Below is a small trained network, with its code and all its weights. Each question gives an input and a class and asks what happens when units are switched off, that is, made to give their printed mean instead of their output.

import numpy as np


def w(rows, s, z=0):
    codes = np.array(rows[::2]) - 128.0
    scale = np.full(codes.shape[1], s)
    scale[-1] = z or s
    return codes * scale


def norm(h):
    return h / np.sqrt((h * h).mean(-1, keepdims=True) + 1e-5)


def f(y):
    return np.maximum(y, 0)


def log_softmax(a):
    a = a - a.max(-1, keepdims=True)
    return a - np.log(np.exp(a).sum(-1, keepdims=True))


def net(x, mask):
    res = np.array(x, float).reshape(1, 6) / 4 @ E
    u = 0
    for l in range(3):
        y = f(norm(res) @ A[l][:, :-1].T + A[l][:, -1])
        res = res + np.where(mask[u : u + 6], y, B[l][:, -1]) @ B[l][:, :-1]
        u += 6
    return log_softmax(norm(res)[-1] @ U[:, :-1].T + U[:, -1])


A, B = {}, {}
E = w([
[125,128,129],'x0',
[126,121,120],'x1',
[129,125,126],'x2',
[138,181,230],'x3',
[160,2,128],'x4',
[131,136,137],'x5',
],0.008)
A[0] = w([
[134,92,164,1],'L0N0',
[68,77,88,233],'L0N1',
[99,255,108,154],'L0N2',
[63,121,144,37],'L0N3',
[107,125,135,111],'L0N4',
[73,149,136,147],'L0N5',
],0.011,0.002)
B[0] = w([
[139,84,65,155],'L0N0',
[173,155,200,222],'L0N1',
[254,108,72,253],'L0N2',
[122,91,127,128],'L0N3',
[147,58,152,129],'L0N4',
[204,207,78,162],'L0N5',
],0.0047,0.0061)
A[1] = w([
[94,111,182,141],'L1N0',
[107,115,2,126],'L1N1',
[188,132,169,89],'L1N2',
[224,176,121,143],'L1N3',
[125,32,191,254],'L1N4',
[188,191,205,98],'L1N5',
],0.0086,0.003)
B[1] = w([
[135,230,120,148],'L1N0',
[36,160,255,200],'L1N1',
[74,62,139,176],'L1N2',
[125,12,87,222],'L1N3',
[203,198,61,253],'L1N4',
[80,124,128,198],'L1N5',
],0.0056,0.0064)
A[2] = w([
[70,169,46,205],'L2N0',
[182,185,231,227],'L2N1',
[106,85,42,169],'L2N2',
[149,206,67,12],'L2N3',
[133,126,44,99],'L2N4',
[254,137,3,126],'L2N5',
],0.0079,0.0011)
B[2] = w([
[237,163,253,147],'L2N0',
[54,101,140,163],'L2N1',
[134,205,237,167],'L2N2',
[171,6,50,156],'L2N3',
[61,127,186,164],'L2N4',
[18,120,109,248],'L2N5',
],0.0051,0.011)
U = w([
[86,153,197,208],'0',
[71,130,141,135],'1',
[248,149,82,253],'2',
[78,126,142,29],'3',
[82,125,144,5],'4',
],0.012,0.0026)

Each question gives the input, the list of numbers given to net, and the class t.
The units are the neurons (one row each of A and B). Each row of codes is followed by its name. A weight is (code - 128) times the scale printed after its matrix; where a second scale follows, it is the last column's (A, B and U).
mask holds one flag per neuron, layer by layer. A switched-off neuron (its flag False) gives its mean, the last column of its row in B, instead of its output. The means were averaged over made-up inputs and are rounded, as every weight is.
A unit's drop is (log p(t) with every unit on - log p(t) with that unit switched off) / (log p(t) with every unit on - log p(t) with every unit switched off).
The circuit of an input: a set's keep is (log p(t) with only the set's units on - log p(t) with every unit switched off) / (log p(t) with every unit on - log p(t) with every unit switched off). Starting from the 12 units with the biggest drops (on a tie, the unit counted first), units are removed one at a time, each time the one whose removal leaves the highest keep (on an exact tie, the one counted first), for as long as the keep stays at least 0.8.
circuit, biggest first: the units of the circuit, biggest drop first
k most important neurons: the k neurons with the biggest drops, biggest first
k most important neurons of layer l: the k neurons of layer l with the biggest drops, biggest first
drop when u is switched off: that unit's drop, to one decimal
input [5,-2,3,-7,-2,-3], class 0: 2 most important neurons : [L2N5, L2N0]
input [4,3,0,4,7,-2], class 2: 3 most important neurons of layer 1 : [L1N1, L1N4, L1N5]
input [6,6,-7,-6,-2,6], class 0: 3 most important neurons : [L1N4, L2N5, L2N0]
input [6,-2,-4,-4,-8,2], class 2: circuit, biggest first : [L0N2]
input [-5,2,-6,-7,-4,-7], class 0: circuit, biggest first : [L1N1, L2N0]
input [0,4,-4,3,8,0], class 2: circuit, biggest first : [L1N4, L1N1]
input [2,-4,8,-2,-7,-6], class 2: circuit, biggest first : [L2N3, L0N5, L2N0]
input [-1,-3,-8,4,-7,-3], class 2: 2 most important neurons : [L0N2, L2N3]
input [6,4,4,6,7,3], class 2: 2 most important neurons of layer 1 : [L1N1, L1N4]
input [4,-4,7,4,-7,5], class 2: circuit, biggest first : [L0N2, L1N1]
input [0,7,-4,5,-8,5], class 2: 3 most important neurons of layer 2 : [L2N5, L2N3, L2N4]
input [-1,-6,0,-4,-7,7], class 2: 2 most important neurons : [L2N3, L2N0]
input [-2,6,8,-2,-8,-7], class 2: 2 most important neurons of layer 0 : [L0N5, L0N2]
input [8,-2,1,-8,-1,8], class 0: most important neuron of layer 2 : [L2N5]
input [7,3,-3,-8,-3,1], class 0: 2 most important neurons of layer 1 : [L1N4, L1N1]
input [7,5,4,-8,3,-3], class 0: 2 most important neurons of layer 1 : [L1N1, L1N3]
input [-4,-6,-1,1,-7,-3], class 2: 2 most important neurons of layer 0 : [L0N5, L0N2]
input [-1,6,-1,-8,1,7], class 0: drop when L1N3 is switched off : 0.1
input [0,7,-4,-7,-4,0], class 0: drop when L1N1 is switched off : 0.4
input [6,-5,8,1,-6,4], class 2: most important neuron of layer 0 : [L0N5]
input [-1,2,-1,-7,-2,-3], class 0: drop when L0N2 is switched off : -0.1
